Below are the code and all the weights of a small trained network. Each question names an input and a target symbol and asks about switching units off, where a switched-off unit gives its printed mean instead of its output.

import numpy as np


def w(rows, s, z=0):
    codes = np.array(rows[::2]) - 128.0
    scale = np.full(codes.shape[1], s)
    scale[-1] = z or s
    return codes * scale


def norm(h):
    return h / np.sqrt((h * h).mean(-1, keepdims=True) + 1e-5)


def f(y):
    return np.maximum(y, 0)


def softmax(a):
    e = np.exp(a - a.max(-1, keepdims=True))
    return e / e.sum(-1, keepdims=True)


def log_softmax(a):
    a = a - a.max(-1, keepdims=True)
    return a - np.log(np.exp(a).sum(-1, keepdims=True))


def net(x, mask):
    ids = ['ΘΛΣΦΩβδεζμπτψ'.index(c) for c in x.split()]
    T = len(ids)
    res = E[ids] + P[:T]
    u = 0
    for l in range(2):
        q, k, v = (norm(res) @ M[l].T for M in (Q, K, V))
        z = softmax(np.where(np.tri(T) > 0, q @ k.T / 2**0.5, -1e9)) @ v
        res = res + np.where(mask[u], z, O[l][:, -1]) @ O[l][:, :-1]
        u += 1
        y = f(norm(res) @ A[l][:, :-1].T + A[l][:, -1])
        res = res + np.where(mask[u : u + 12], y, B[l][:, -1]) @ B[l][:, :-1]
        u += 12
    return log_softmax(norm(res)[-1] @ U[:, :-1].T + U[:, -1])


Q, K, V, O, A, B = {}, {}, {}, {}, {}, {}
E = w([
[107,131,137,132,115,155,130,175],'Θ',
[123,106,156,114,114,140,149,105],'Λ',
[124,145,160,146,140,148,123,119],'Σ',
[125,121,126,127,116,140,119,93],'Φ',
[143,133,108,126,107,127,162,111],'Ω',
[144,109,128,122,97,124,155,133],'β',
[126,138,130,111,91,150,162,108],'δ',
[168,98,149,106,93,92,148,111],'ε',
[115,106,56,5,161,109,124,137],'ζ',
[132,132,190,106,94,121,130,119],'μ',
[158,101,144,109,116,106,136,91],'π',
[103,156,114,136,123,144,106,108],'τ',
[133,154,146,139,126,127,139,116],'ψ',
],0.011)
P = w([
[5,57,111,139,234,25,99,112],'0',
[89,177,121,188,140,206,254,86],'1',
[84,175,130,170,112,214,240,86],'2',
[86,156,126,166,117,200,244,88],'3',
[86,150,127,159,116,191,251,89],'4',
[84,139,125,149,107,183,246,79],'5',
[85,130,137,143,95,170,247,83],'6',
[91,99,142,133,81,163,250,84],'7',
[99,89,147,132,74,162,248,79],'8',
[99,90,147,128,64,161,247,76],'9',
[100,79,143,131,63,143,248,72],'10',
],0.0022)
Q[0] = w([
[67,169,158,99,24,138,166,3],'0.h0',
[184,161,129,237,163,81,20,157],'0.h0',
],0.0058)
K[0] = w([
[64,123,43,22,254,42,103,105],'0.h0',
[182,212,110,148,43,221,133,38],'0.h0',
],0.0046)
V[0] = w([
[145,100,115,9,88,222,119,184],'0.h0',
[79,252,105,93,101,50,154,87],'0.h0',
],0.0033)
O[0] = w([
[121,203,88,131,77,41,102,3,89],'0.h0',
[202,46,85,250,208,110,160,205,251],'0.h0',
],0.0039,0.0011)
A[0] = w([
[72,145,172,151,34,113,119,46,172],'0.n0',
[77,50,171,134,149,57,190,138,163],'0.n1',
[129,103,52,68,105,120,189,135,117],'0.n2',
[110,110,81,213,63,246,148,110,82],'0.n3',
[139,106,109,175,120,96,178,90,159],'0.n4',
[205,3,174,94,42,134,144,98,93],'0.n5',
[206,145,164,172,105,154,164,111,183],'0.n6',
[120,187,108,82,109,130,120,70,182],'0.n7',
[75,133,124,146,175,159,90,180,139],'0.n8',
[70,186,175,132,114,61,165,236,255],'0.n9',
[114,125,179,82,51,158,179,214,184],'0.n10',
[142,124,62,51,134,47,67,87,95],'0.n11',
],0.0037,0.00089)
B[0] = w([
[111,160,84,159,255,98,176,122,245],'0.n0',
[150,189,115,148,109,193,107,109,199],'0.n1',
[81,111,135,71,187,114,99,152,175],'0.n2',
[199,129,175,126,131,42,139,142,250],'0.n3',
[125,162,122,112,110,78,91,204,192],'0.n4',
[125,179,128,182,157,157,141,154,253],'0.n5',
[112,104,97,148,104,66,80,173,208],'0.n6',
[161,59,120,136,130,141,153,203,175],'0.n7',
[197,106,85,123,69,130,143,100,149],'0.n8',
[142,82,77,114,192,112,140,74,171],'0.n9',
[169,117,72,142,171,54,108,95,226],'0.n10',
[121,137,155,39,112,160,124,194,148],'0.n11',
],0.0038,0.0043)
Q[1] = w([
[130,136,70,193,237,49,229,195],'1.h0',
[186,166,93,232,223,45,254,220],'1.h0',
],0.0067)
K[1] = w([
[83,111,146,1,196,148,83,145],'1.h0',
[43,107,114,23,185,178,92,162],'1.h0',
],0.0065)
V[1] = w([
[113,23,163,128,197,255,53,23],'1.h0',
[86,153,20,194,78,134,112,66],'1.h0',
],0.0046)
O[1] = w([
[154,3,186,53,53,154,93,7,255],'1.h0',
[48,28,123,182,12,61,215,125,105],'1.h0',
],0.0047,0.0045)
A[1] = w([
[104,146,168,169,168,168,114,96,84],'1.n0',
[2,134,127,144,95,55,138,178,19],'1.n1',
[67,81,102,73,122,194,48,151,132],'1.n2',
[145,156,109,156,121,134,119,181,111],'1.n3',
[201,79,152,115,139,128,180,124,122],'1.n4',
[69,126,87,109,184,144,102,128,103],'1.n5',
[118,116,203,148,147,144,176,96,149],'1.n6',
[52,64,150,143,10,128,167,137,151],'1.n7',
[133,180,117,153,172,144,189,184,244],'1.n8',
[156,82,180,81,103,142,98,50,254],'1.n9',
[68,30,164,60,80,99,149,67,138],'1.n10',
[137,188,135,84,105,177,57,160,79],'1.n11',
],0.0063,0.0014)
B[1] = w([
[132,122,65,136,111,59,116,131,145],'1.n0',
[110,131,198,84,173,151,179,1,145],'1.n1',
[205,195,151,154,127,75,161,159,147],'1.n2',
[113,130,147,153,97,143,133,128,153],'1.n3',
[116,142,77,149,146,123,102,92,198],'1.n4',
[172,140,55,100,58,95,136,147,145],'1.n5',
[141,110,62,95,101,122,96,136,177],'1.n6',
[92,120,148,105,214,100,67,127,214],'1.n7',
[112,77,165,92,92,150,116,133,205],'1.n8',
[97,135,147,175,122,134,197,140,242],'1.n9',
[143,192,105,122,94,145,87,184,254],'1.n10',
[93,114,148,28,169,166,107,124,142],'1.n11',
],0.0073,0.0075)
U = w([
[151,199,113,59,189,157,84,211,185],'Θ',
[90,224,58,150,52,141,76,143,71],'Λ',
[143,149,71,194,159,110,195,45,163],'Σ',
[177,130,190,67,214,204,98,31,42],'Φ',
[58,83,107,163,164,76,9,213,1],'Ω',
[137,65,165,172,105,140,144,229,234],'β',
[58,161,183,184,167,87,195,174,209],'δ',
[120,103,124,104,108,103,178,149,13],'ε',
[78,62,191,81,160,151,233,67,87],'ζ',
[194,26,106,137,185,182,80,141,155],'μ',
[231,178,160,126,59,179,137,92,94],'π',
[91,39,134,62,48,138,64,79,195],'τ',
[21,154,154,71,200,72,78,63,67],'ψ',
],0.011,0.0027)

Each question gives the input, a string of symbols that net reads in full, and the target symbol t.
The units are the heads (2 rows each of Q, K, V and O) and the neurons (one row each of A and B). Each row of codes is followed by its name. A weight is (code - 128) times the scale printed after its matrix; where a second scale follows, it is the last column's (O, A, B and U).
mask holds one flag per unit, layer by layer, with each layer's heads first. A switched-off unit (its flag False) gives its mean, the last column of its rows in O or B, instead of its output. The means were averaged over made-up inputs and are rounded, as every weight is.
A unit's drop is (log p(t) with every unit on - log p(t) with that unit switched off) / (log p(t) with every unit on - log p(t) with every unit switched off).
The circuit of an input: a set's keep is (log p(t) with only the set's units on - log p(t) with every unit switched off) / (log p(t) with every unit on - log p(t) with every unit switched off). Starting from the 12 units with the biggest drops (on a tie, the unit counted first), units are removed one at a time, each time the one whose removal leaves the highest keep (on an exact tie, the one counted first), for as long as the keep stays at least 0.8.
units of the circuit, in order: the units of the circuit, biggest drop first
most important unit: the unit with the biggest drop
top k neurons in layer l: the k neurons of layer l with the biggest drops, biggest first
drop of u: that unit's drop, to one decimal
input Θ ε ζ Φ, target Σ: units of the circuit, in order : 1.n7; 0.n0
input ζ Φ μ μ π τ Φ ε Λ Θ, target μ: units of the circuit, in order : 1.n9; 1.n10; 0.n10
input ε Θ ψ ε Φ Σ Θ Φ μ, target Θ: units of the circuit, in order : 1.h0; 1.n9
input δ δ π, target δ: units of the circuit, in order : 1.h0
input Θ Φ Φ Σ ζ μ μ Φ Θ Φ ε, target π: units of the circuit, in order : 0.n5; 0.n1
input Λ Φ Φ Φ π μ, target Λ: top 2 neurons in layer 0 : 0.n3; 0.n1
input Σ Σ Φ ε Φ π Φ Θ ζ τ μ, target ψ: units of the circuit, in order : 1.h0; 1.n10; 0.h0
input ψ Λ δ ε, target μ: units of the circuit, in order : 0.h0; 1.n4
input ε Φ δ π ζ π Σ, target Ω: top 4 neurons in layer 1 : 1.n9; 1.n10; 1.n0; 1.n8
input π μ Λ β ζ β μ ε Φ ε ψ, target δ: units of the circuit, in order : 1.h0; 1.n10
input Ω Φ Θ δ Φ Θ β Θ Θ μ, target β: top 2 neurons in layer 1 : 1.n8; 1.n7
input Θ τ ε Φ μ, target ψ: top 2 neurons in layer 1 : 1.n1; 1.n7
input ζ ε Φ μ Λ π μ Σ, target Ω: top 2 neurons in layer 1 : 1.n9; 1.n10
input τ Φ π, target Ω: top neuron in layer 1 : 1.n7
input Ω Ω Σ β μ, target β: top 4 neurons in layer 1 : 1.n7; 1.n8; 1.n10; 1.n9
input Φ Φ μ Θ ζ Φ ε Φ π, target Φ: top 2 neurons in layer 1 : 1.n10; 1.n9
input Θ β Θ Θ Φ π Λ μ ψ Φ, target ψ: top 2 neurons in layer 0 : 0.n0; 0.n3
input μ β ε, target Σ: top 3 neurons in layer 0 : 0.n3; 0.n9; 0.n1
input Λ ε π, target Λ: top 2 neurons in layer 1 : 1.n10; 1.n9
input ψ ε Φ Φ, target μ: units of the circuit, in order : 0.h0
input Σ Φ Ω Θ π Φ Φ Φ ψ ε, target π: top 2 neurons in layer 1 : 1.n9; 1.n10
input Φ ε ψ Φ Φ Λ δ δ, target τ: top 3 neurons in layer 0 : 0.n10; 0.n3; 0.n0
input δ μ ψ Ω Φ Φ Λ ε τ Σ, target δ: top 2 neurons in layer 1 : 1.n1; 1.n10
input Φ μ Φ Λ Φ ε Φ ε ψ ψ, target τ: drop of 1.h0 : 1.0
input μ Φ Φ Φ π, target Σ: drop of 0.n3 : 2.3
input ψ μ Ω τ μ Φ Φ, target μ: drop of 0.h0 : 1.5
input Ω ε Φ τ μ δ μ τ, target β: drop of 1.h0 : 0.5
input Λ τ Φ Φ Ω Σ Φ Φ Θ, target Λ: most important unit : 1.n10
